Below is a small trained network, with its code and all its weights. Each question gives an input and a class and asks what happens when units are switched off, that is, made to give their printed mean instead of their output.

import numpy as np


def w(rows, s, z=0):
    codes = np.array(rows[::2]) - 128.0
    scale = np.full(codes.shape[1], s)
    scale[-1] = z or s
    return codes * scale


def f(y):
    return np.maximum(y, 0)


def log_softmax(a):
    a = a - a.max(-1, keepdims=True)
    return a - np.log(np.exp(a).sum(-1, keepdims=True))


def net(x, mask):
    res = np.array(x, float).reshape(1, 2) / 4 @ E
    y = f(res @ A[0][:, :-1].T + A[0][:, -1])
    res = res + np.where(mask, y, B[0][:, -1]) @ B[0][:, :-1]
    return log_softmax(res[-1] @ U[:, :-1].T + U[:, -1])


A, B = {}, {}
E = w([
[75,27,254,118,166,33,210,45,47,125,114],'x0',
[61,48,193,229,140,203,132,185,177,221,25],'x1',
],0.0099)
A[0] = w([
[162,153,89,137,51,182,57,205,209,99,143,46],'N0',
[143,168,86,89,130,96,142,106,66,76,180,206],'N1',
[167,155,60,82,169,60,153,110,122,111,143,61],'N2',
[77,83,187,198,173,212,123,155,151,194,51,75],'N3',
[100,79,184,96,228,93,137,76,93,131,133,204],'N4',
[193,144,75,115,123,44,119,107,38,44,203,104],'N5',
[99,134,139,163,211,85,196,98,62,113,103,108],'N6',
[73,57,128,210,143,172,108,180,153,160,89,70],'N7',
[79,141,155,189,188,136,145,166,168,185,81,201],'N8',
[126,122,155,150,181,139,110,155,142,123,109,253],'N9',
[159,135,124,58,114,98,99,99,117,63,200,73],'N10',
[241,161,60,163,61,167,126,154,255,146,127,156],'N11',
[160,148,115,132,154,132,77,113,169,156,133,223],'N12',
[101,85,187,131,155,46,127,70,94,105,127,64],'N13',
[148,90,170,127,104,94,140,109,82,165,131,108],'N14',
[77,97,86,199,140,111,150,148,147,182,90,81],'N15',
[130,68,195,124,115,92,219,82,87,145,123,75],'N16',
],0.0084,0.012)
B[0] = w([
[78,254,199,186,20,153,173,233,113,112,213,207],'N0',
[148,76,104,91,195,98,120,84,166,177,153,247],'N1',
[173,219,252,121,133,41,94,233,194,146,54,168],'N2',
[188,171,148,129,137,88,82,163,210,177,116,227],'N3',
[58,88,123,129,73,146,110,80,120,143,194,251],'N4',
[174,149,148,99,195,75,84,134,168,168,94,228],'N5',
[97,147,136,156,83,172,202,170,98,90,162,189],'N6',
[180,191,157,120,148,70,88,202,196,186,105,199],'N7',
[181,85,72,93,190,98,111,87,152,174,134,236],'N8',
[128,41,64,79,161,122,95,44,118,150,156,235],'N9',
[151,178,143,66,169,81,123,193,147,155,105,188],'N10',
[63,96,78,154,62,161,199,156,96,113,181,254],'N11',
[101,29,66,115,98,131,93,69,77,113,175,216],'N12',
[86,229,163,164,98,159,177,218,114,103,175,192],'N13',
[82,133,154,134,111,110,143,154,121,128,154,170],'N14',
[193,217,155,142,175,102,93,195,144,138,81,169],'N15',
[80,189,161,151,80,144,180,192,88,120,168,203],'N16',
],0.0094,0.014)
U = w([
[190,162,126,107,180,71,110,151,182,168,120,76],'0',
[71,163,122,160,58,141,183,162,109,128,162,94],'1',
[119,7,79,100,152,116,119,39,117,148,149,254],'2',
[145,129,134,129,124,148,146,126,124,111,87,101],'3',
[135,153,134,150,127,138,117,116,130,102,116,109],'4',
[142,122,125,158,130,135,146,123,115,112,113,99],'5',
],0.016,0.0066)

Each question gives the input, the list of numbers given to net, and the class t.
The units are the neurons (one row each of A and B). Each row of codes is followed by its name. A weight is (code - 128) times the scale printed after its matrix; where a second scale follows, it is the last column's (A, B and U).
mask holds one flag per neuron, in row order. A switched-off neuron (its flag False) gives its mean, the last column of its row in B, instead of its output. The means were averaged over made-up inputs and are rounded, as every weight is.
A unit's drop is (log p(t) with every unit on - log p(t) with that unit switched off) / (log p(t) with every unit on - log p(t) with every unit switched off).
The circuit of an input: a set's keep is (log p(t) with only the set's units on - log p(t) with every unit switched off) / (log p(t) with every unit on - log p(t) with every unit switched off). Starting from the 12 units with the biggest drops (on a tie, the unit counted first), units are removed one at a time, each time the one whose removal leaves the highest keep (on an exact tie, the one counted first), for as long as the keep stays at least 0.8.
units of the circuit, in order: the units of the circuit, biggest drop first
k most important neurons: the k neurons with the biggest drops, biggest first
drop when u is switched off: that unit's drop, to one decimal
input [-8,-7], class 1: units of the circuit, in order => N11
input [7,-7], class 0: 2 most important neurons => N5, N1
input [-4,-1], class 1: 3 most important neurons => N0, N8, N11
input [8,-8], class 0: 3 most important neurons => N5, N1, N10
input [1,-3], class 2: 2 most important neurons => N3, N7
input [8,8], class 0: 3 most important neurons => N3, N8, N7
input [-8,5], class 1: 2 most important neurons => N11, N0
input [3,1], class 2: 2 most important neurons => N0, N11
input [2,-3], class 2: 4 most important neurons => N3, N7, N0, N15
input [-3,-2], class 2: 2 most important neurons => N13, N16
input [-1,-1], class 2: drop when N7 is switched off => 0.0
input [7,8], class 0: drop when N8 is switched off => 0.3
input [2,3], class 2: drop when N0 is switched off => 0.2
